What each symbol does to the items:
FR $ TN
FR ~ MM
FR ^ TC
FR ! FB
FR % PZ
FR § QB
RR $ TC
RR ~ FP
RR ^ RD
RR ! CJ
RR % QB
RR § FH
FH $ MM
FH ~ MJ
FH ^ FP
FH ! TC
FH % LS
FH § FF
JL $ GZ
JL ~ ZD
JL ^ DQ
JL ! QN
JL % DG
JL § QD
QM $ MQ
QM ~ LD
QM ^ FD
QM ! CF
QM % ZN
QM § PM
QZ $ PZ
QZ ~ LS
QZ ^ QB
QZ ! QG
QZ % QN
QZ § HQ
CT $ LD
CT ~ RF
CT ^ HS
CT ! FD
CT % BL
CT § SM
RC $ DP
RC ~ PZ
RC ^ QG
RC ! PH
RC % RR
RC § HC
MM $ QB
MM ~ FF
MM ^ FH
MM ! FR
MM % HQ
MM § DD
ZP $ DZ
ZP ~ DC
ZP ^ DN
ZP ! CD
ZP % BQ
ZP § HT
BL $ BH
BL ~ FB
BL ^ RH
BL ! HZ
BL % PH
BL § MH
GM $ LJ
GM ~ CF
GM ^ SL
GM ! JH
GM % BB
GM § PQ
FD $ QM
FD ~ CT
FD ^ ZS
FD ! CM
FD % HZ
FD § LD
QS $ PH
QS ~ QG
QS ^ MH
QS ! PN
QS % GP
QS § RC
QC $ ZS
QC ~ PJ
QC ^ BG
QC ! BP
QC % LD
QC § HS
CF $ PQ
CF ~ QM
CF ^ CM
CF ! GM
CF % TG
CF § MQ
LS $ HQ
LS ~ TL
LS ^ DD
LS ! QZ
LS % JL
LS § LP
JF $ ZD
JF ~ BQ
JF ^ TZ
JF ! DQ
JF % JH
JF § BT
DD $ LS
DD ~ CD
DD ^ FF
DD ! QB
DD % DQ
DD § TL
SL $ GM
SL ~ CM
SL ^ NR
SL ! NB
SL % GJ
SL § CF
BT $ NB
BT ~ NR
BT ^ BQ
BT ! ZD
BT % LJ
BT § SL
BN $ CM
BN ~ ZS
BN ^ BP
BN ! NR
BN % MQ
BN § FD
HS $ CT
HS ~ CZ
HS ^ PJ
HS ! ZS
HS % RH
HS § RF
PZ $ HC
PZ ~ HQ
PZ ^ QZ
PZ ! RC
PZ % FP
PZ § HF
ZD $ QD
ZD ~ BT
ZD ^ JF
ZD ! JL
ZD % DN
ZD § NB
DC $ HT
DC ~ GJ
DC ^ LJ
DC ! ZP
DC % LT
DC § BB
SM $ RH
SM ~ CJ
SM ^ RF
SM ! LD
SM % MH
SM § SD
LP $ DQ
LP ~ TZ
LP ^ TL
LP ! HQ
LP % QD
LP § JF
QT $ DG
QT ~ JH
QT ^ QD
QT ! MJ
QT % DZ
QT § DN
QG $ RC
QG ~ QZ
QG ^ TN
QG ! QS
QG % RD
QG § PZ
TC $ FR
TC ~ FH
TC ^ RR
TC ! SD
TC % QZ
TC § MM
CM $ CF
CM ~ FD
CM ^ BN
CM ! SL
CM % JN
CM § QM
JZ $ BP
JZ ~ BG
JZ ^ TG
JZ ! TJ
JZ % FD
JZ § QC
QN $ FP
QN ~ JL
QN ^ HF
QN ! RD
QN % FF
QN § GZ
TJ $ LT
TJ ~ JZ
TJ ^ BB
TJ ! JG
TJ % CM
TJ § BP
TN $ QG
TN ~ QB
TN ^ FR
TN ! MH
TN % HC
TN § QZ
PN $ PJ
PN ~ QS
PN ^ BH
PN ! BG
PN % RF
PN § PH
BB $ TJ
BB ~ TG
BB ^ GJ
BB ! HT
BB % BN
BB § JZ
HF $ QN
HF ~ DQ
HF ^ HQ
HF ! HC
HF % MJ
HF § JL
LD $ PM
LD ~ SM
LD ^ CT
LD ! QM
LD % BH
LD § RH
RD $ RR
RD ~ QN
RD ^ HC
RD ! GP
RD % MM
RD § FP
DN $ ZP
DN ~ LJ
DN ^ JH
DN ! DG
DN % JG
DN § DC
CD $ TL
CD ~ ZP
CD ^ DG
CD ! DD
CD % JF
CD § DZ
MH $ QS
MH ~ TN
MH ^ FB
MH ! BH
MH % DP
MH § QG
ZN $ BG
ZN ~ BH
ZN ^ HZ
ZN ! TG
ZN % HS
ZN § PN
HT $ JG
HT ~ BB
HT ^ DC
HT ! DZ
HT % NR
HT § TJ
PQ $ GJ
PQ ~ MQ
PQ ^ CF
PQ ! LJ
PQ % JZ
PQ § JN
TL $ LP
TL ~ DZ
TL ^ CD
TL ! LS
TL % ZD
TL § TZ
HQ $ HF
HQ ~ LP
HQ ^ LS
HQ ! PZ
HQ % GZ
HQ § DQ
PJ $ HS
PJ ~ PH
PJ ^ PN
PJ ! QC
PJ % SM
PJ § CZ
HC $ RD
HC ~ HF
HC ^ PZ
HC ! DP
HC % FH
HC § QN
HZ $ ZN
HZ ~ BL
HZ ^ PM
HZ ! JN
HZ % PJ
HZ § BH
GP $ CJ
GP ~ RD
GP ^ DP
GP ! RF
GP % FR
GP § RR
SD $ FB
SD ~ TC
SD ^ CJ
SD ! RH
SD % QG
SD § FR
LT $ NR
LT ~ BP
LT ^ TJ
LT ! BQ
LT % CF
LT § BN
JH $ DN
JH ~ GM
JH ^ NB
JH ! QT
JH % HT
JH § LJ
CZ $ RF
CZ ~ DP
CZ ^ PH
CZ ! HS
CZ % SD
CZ § GP
JN $ TG
JN ~ HZ
JN ^ MQ
JN ! GJ
JN % QC
JN § ZN
NB $ JH
NB ~ SL
NB ^ BT
NB ! QD
NB % DC
NB § GM
BH $ PN
BH ~ MH
BH ^ BL
BH ! ZN
BH % CZ
BH § QS
FB $ MH
FB ~ FR
FB ^ SD
FB ! BL
FB % RC
FB § TN
DQ $ JL
DQ ~ JF
DQ ^ LP
DQ ! HF
DQ % QT
DQ § ZD
MJ $ FF
MJ ~ QT
MJ ^ GZ
MJ ! FH
MJ % TL
MJ § DG
RF $ SM
RF ~ GP
RF ^ CZ
RF ! CT
RF % FB
RF § CJ
TZ $ JF
TZ ~ JG
TZ ^ DZ
TZ ! LP
TZ % NB
TZ § BQ
BQ $ BT
BQ ~ LT
BQ ^ JG
BQ ! JF
BQ % GM
BQ § NR
NR $ SL
NR ~ BN
NR ^ LT
NR ! BT
NR % PQ
NR § CM
QD $ QT
QD ~ NB
QD ^ ZD
QD ! GZ
QD % ZP
QD § JH
QB $ QZ
QB ~ DD
QB ^ MM
QB ! TN
QB % HF
QB § LS
PM $ HZ
PM ~ RH
PM ^ LD
PM ! MQ
PM % PN
PM § BL
CJ $ SD
CJ ~ RR
CJ ^ GP
CJ ! SM
CJ % TN
CJ § TC
TG $ JZ
TG ~ ZN
TG ^ JN
TG ! BB
TG % ZS
TG § BG
DZ $ TZ
DZ ~ HT
DZ ^ ZP
DZ ! TL
DZ % BT
DZ § JG
DG $ CD
DG ~ DN
DG ^ QT
DG ! FF
DG % TZ
DG § ZP
FP $ FH
FP ~ GZ
FP ^ QN
FP ! RR
FP % DD
FP § MJ
BG $ QC
BG ~ PN
BG ^ ZN
BG ! JZ
BG % CT
BG § PJ
JG $ BQ
JG ~ TJ
JG ^ HT
JG ! TZ
JG % SL
JG § LT
ZS $ FD
ZS ~ HS
ZS ^ QC
ZS ! BN
ZS % PM
ZS § CT
PH $ CZ
PH ~ RC
PH ^ QS
PH ! PJ
PH % CJ
PH § DP
BP $ BN
BP ~ QC
BP ^ JZ
BP ! LT
BP % QM
BP § ZS
RH $ BL
RH ~ SD
RH ^ SM
RH ! PM
RH % QS
RH § FB
GZ $ MJ
GZ ~ QD
GZ ^ JL
GZ ! FP
GZ % CD
GZ § QT
DP $ GP
DP ~ HC
DP ^ RC
DP ! CZ
DP % TC
DP § RD
MQ $ JN
MQ ~ PM
MQ ^ QM
MQ ! PQ
MQ % BG
MQ § HZ
GJ $ BB
GJ ~ JN
GJ ^ PQ
GJ ! DC
GJ % BP
GJ § TG
LJ $ DC
LJ ~ PQ
LJ ^ GM
LJ ! DN
LJ % TJ
LJ § GJ
FF $ DD
FF ~ DG
FF ^ MJ
FF ! MM
FF % LP
FF § CD

In the rows, 504 stands for zero.

The rows follow the links: the fewer symbols apart two items are, the more alike their rows tend to be.

Each row is also shifted at random along 5 hidden directions that mean nothing.

Some items, each with a row of numbers:
NR
655 428 593 433 453 453 446 599 438 601 353 589 394 357 451 415 451 447 599 503 495 534 513 551 592
HZ
156 512 576 497 419 630 625 455 432 498 476 620 440 513 389 501 535 594 460 587 396 413 316 575 502
SD
607 534 418 574 572 603 556 405 526 504 657 524 658 659 504 474 985 569 390 462 551 462 422 547 437
BQ
453 521 575 448 434 406 470 615 491 576 368 505 611 358 494 488 531 392 615 432 463 594 595 511 610
HC
597 547 413 581 564 522 543 425 572 380 670 383 374 632 589 606 427 546 419 302 534 501 557 423 389
PJ
274 533 543 521 446 647 657 423 460 483 532 597 480 573 405 503 781 603 429 618 381 416 328 565 486
PM
559 433 548 500 477 631 569 447 424 521 506 638 337 531 402 438 514 616 445 520 474 395 319 567 464
RH
629 509 535 533 467 656 692 406 488 440 568 545 479 605 429 509 775 624 396 584 338 425 368 491 438
PH
649 467 497 545 516 639 621 383 496 383 616 504 222 632 478 550 314 653 384 500 432 396 389 453 373
JG
609 487 600 435 426 417 496 613 486 548 349 500 533 353 483 490 427 414 610 504 407 581 597 473 595
QN
480 547 414 542 580 442 462 476 604 385 595 331 571 584 628 624 167 494 483 565 543 531 635 379 438
HS
469 459 534 507 486 641 590 428 450 491 524 606 430 565 417 468 506 624 429 640 448 389 323 545 459
BP
567 445 581 469 446 537 480 551 409 648 404 665 662 401 404 374 620 492 538 240 546 489 391 609 555
CD
760 527 504 484 512 383 470 574 563 479 474 380 399 449 586 550 513 403 572 486 465 615 705 420 539
HF
509 596 414 565 552 440 502 491 592 436 623 358 492 572 611 600 655 450 486 310 542 584 649 444 465
GP
1057 411 430 547 614 597 521 392 542 415 638 462 476 664 540 492 283 636 380 601 531 410 458 404 355
QT
439 561 504 493 482 372 456 585 545 487 471 401 351 420 578 577 436 389 589 326 508 616 679 462 552
LD
706 401 517 516 521 633 511 437 432 548 530 641 559 547 423 401 402 619 426 353 572 388 314 559 432
MJ
566 555 420 529 576 391 416 538 588 483 557 373 585 521 621 558 543 415 534 456 591 595 680 452 511
MM
474 623 484 543 481 501 672 451 618 310 589 294 510 599 582 692 497 516 452 647 284 549 632 331 442
QM
425 501 656 467 344 612 696 499 427 490 405 596 536 429 370 508 456 564 490 369 275 456 364 497 511
RD
572 575 439 562 545 538 603 428 583 382 636 385 390 643 561 601 733 546 426 652 414 509 559 432 437
BL
400 527 512 537 476 646 641 412 487 481 562 559 767 598 434 500 712 605 403 558 410 423 344 520 453
BB
713 449 653 427 384 498 576 580 434 546 343 574 318 355 411 458 481 481 576 480 337 523 493 501 573
LJ
529 492 617 419 412 441 522 610 475 561 325 530 507 351 454 476 567 426 616 704 359 566 564 504 625
HT
495 515 577 451 432 415 472 618 481 609 364 537 668 353 478 455 676 388 616 412 468 597 575 539 621
ZN
812 414 587 474 457 634 616 463 433 531 459 628 521 509 387 412 583 608 451 597 382 412 341 517 479
SL
532 475 628 424 404 456 527 597 444 546 339 557 200 350 438 480 505 448 609 609 377 545 535 528 604
GM
566 463 603 442 425 443 477 599 459 562 355 545 499 343 466 470 269 439 597 349 467 547 538 497 570

In each set, the symbols that take the first to the second take the third to the fourth, perhaps in another order. Give the fourth.
Answers are names.
601 455 537 444 500 391 366 617 483 611 375 534 607 363 514 433 385 402 618 483 584 569 588 529 595
to 656 464 592 436 440 470 478 602 450 662 349 610 827 367 429 377 781 425 591 509 474 554 495 570 622
as 656 532 584 460 417 398 539 605 522 502 395 428 471 372 521 549 478 395 598 331 375 619 663 427 570
to LJ

762 551 454 524 546 433 528 506 609 406 562 324 572 551 610 598 490 459 498 569 438 583 688 364 473
to 763 536 487 503 520 399 503 544 589 422 515 337 429 491 604 594 389 436 541 486 441 597 708 369 496
as 905 495 516 479 508 379 453 591 550 521 450 409 582 421 569 507 487 391 580 349 488 622 694 416 541
to ZP

347 602 396 553 577 419 446 504 588 473 603 381 493 570 619 575 746 432 510 520 593 583 650 496 513
to 867 503 406 536 610 418 414 507 599 466 590 366 562 560 630 532 444 460 498 460 602 567 673 410 460
as 527 420 597 424 453 486 448 581 443 592 331 597 714 370 434 421 211 485 581 634 484 490 458 520 578
to PQ

291 477 563 457 454 455 407 594 429 645 380 628 575 361 448 413 503 432 599 325 599 529 466 622 605
to 430 468 615 455 402 532 542 554 409 589 380 642 385 390 394 432 593 498 552 414 441 488 411 592 573
as 187 534 431 568 555 608 524 397 510 460 630 525 645 639 503 532 444 605 399 513 583 408 370 539 420
to DP

507 489 478 533 538 627 596 398 506 425 590 524 369 639 474 521 559 632 402 820 438 402 387 498 430
to 479 503 480 540 522 632 597 401 497 469 590 547 581 629 460 495 669 613 399 648 459 413 364 522 438
as 671 417 600 447 445 521 483 563 409 621 378 650 426 388 408 381 557 495 556 419 503 487 424 587 566
to PQ

362 425 564 474 472 586 486 495 407 572 435 664 466 462 402 418 311 573 501 520 543 410 326 595 512
to 546 471 501 519 522 641 604 403 497 438 555 537 539 623 453 501 488 640 405 852 413 389 365 483 434
as 526 560 445 525 547 408 477 517 584 411 561 347 292 525 614 613 410 447 527 507 508 579 680 416 486
to ZP

197 597 358 578 614 484 439 448 580 470 660 427 583 643 601 559 746 494 456 617 650 517 547 534 476
to 541 574 439 520 552 393 458 538 594 472 543 364 565 520 612 572 638 414 537 563 523 605 687 441 528
as 516 459 535 518 479 639 585 432 438 513 535 621 447 553 413 453 554 616 427 445 478 401 318 561 452
to MH

473 478 478 535 537 634 562 404 500 470 572 544 774 622 466 491 403 627 401 669 493 394 353 494 424
to 361 445 539 487 486 576 462 503 406 636 455 692 608 467 400 376 606 543 503 424 603 435 321 653 537
as 418 450 597 450 433 547 512 542 415 598 379 646 602 409 399 412 486 517 542 539 473 465 381 584 564
to HT

282 454 591 465 430 563 512 517 409 568 406 650 485 423 400 444 322 544 522 451 497 436 353 588 536
to 555 427 523 507 504 621 509 458 419 582 507 667 549 524 410 389 574 590 452 413 572 404 309 605 477
as 420 496 538 443 490 379 387 619 492 591 377 514 460 370 516 468 496 390 630 628 550 583 607 545 622
to SL

458 493 569 507 436 646 649 441 459 504 495 593 750 538 399 477 580 603 433 520 374 417 328 518 471
to 672 509 443 574 548 589 590 392 557 369 653 415 558 648 549 590 251 609 377 352 478 446 475 391 353
as 316 569 444 508 548 368 407 560 575 473 513 378 465 483 614 584 404 405 572 580 569 591 681 464 544
to DC

534 554 391 572 598 510 496 434 591 428 646 396 688 641 594 564 530 527 429 543 563 502 556 440 425
to 483 589 419 540 559 390 437 538 582 500 573 385 553 520 614 557 743 398 535 369 589 616 678 486 525
as 296 481 647 447 363 522 577 555 422 505 362 581 327 359 409 518 154 509 561 318 379 486 433 511 541
to ZN

434 470 600 446 422 455 467 594 434 575 366 577 363 347 451 467 343 447 597 339 494 535 505 548 579
to 765 425 629 437 410 532 553 560 429 583 360 612 608 382 402 414 473 502 549 421 395 495 439 513 553
as 648 419 498 435 559 370 285 621 474 647 381 565 416 379 524 384 480 398 636 678 676 558 591 583 617
to SL

347 515 487 565 490 642 597 402 484 457 610 549 699 598 462 528 347 621 386 159 523 408 336 507 389
to 580 513 479 557 516 632 630 394 500 426 628 518 276 640 475 529 720 619 389 519 441 426 399 508 415
as 510 585 410 553 573 468 514 468 592 427 623 375 382 609 598 590 756 481 472 630 506 554 622 461 476
to LS

840 544 390 583 597 492 496 451 587 464 677 395 572 623 605 534 752 494 430 184 599 550 599 450 417
to 390 587 428 580 540 567 593 408 571 403 656 418 614 649 551 596 635 560 402 460 480 485 492 455 418
as 562 514 504 474 505 365 396 607 510 570 440 477 290 395 550 488 626 378 614 417 572 610 656 533 593
to LP

265 564 416 575 564 584 542 402 548 442 646 472 697 655 529 554 589 577 399 559 548 449 431 505 426
to 551 504 367 561 644 507 423 429 569 445 658 437 372 657 596 527 512 550 436 714 645 469 533 494 431
as 629 505 373 567 637 536 457 419 563 473 658 459 633 667 575 499 640 556 416 631 631 470 500 497 425
to MM

533 554 417 538 577 416 445 504 590 432 586 357 408 552 624 590 431 456 509 511 563 568 665 428 479
to 506 557 401 548 586 401 410 516 576 468 604 383 349 544 627 568 546 432 516 349 636 584 663 479 488
as 335 570 591 456 396 400 536 610 512 508 376 449 483 358 507 566 490 389 614 428 372 611 631 470 602
to NB

479 533 354 579 639 489 408 442 571 462 673 426 484 641 612 537 529 518 439 457 695 502 551 504 426
to 574 584 430 535 555 424 496 513 602 448 580 352 565 555 610 585 687 437 509 534 502 591 674 429 503
as 596 456 406 570 608 611 450 406 486 547 649 594 633 642 493 417 639 602 392 376 700 410 351 589 413
to RC

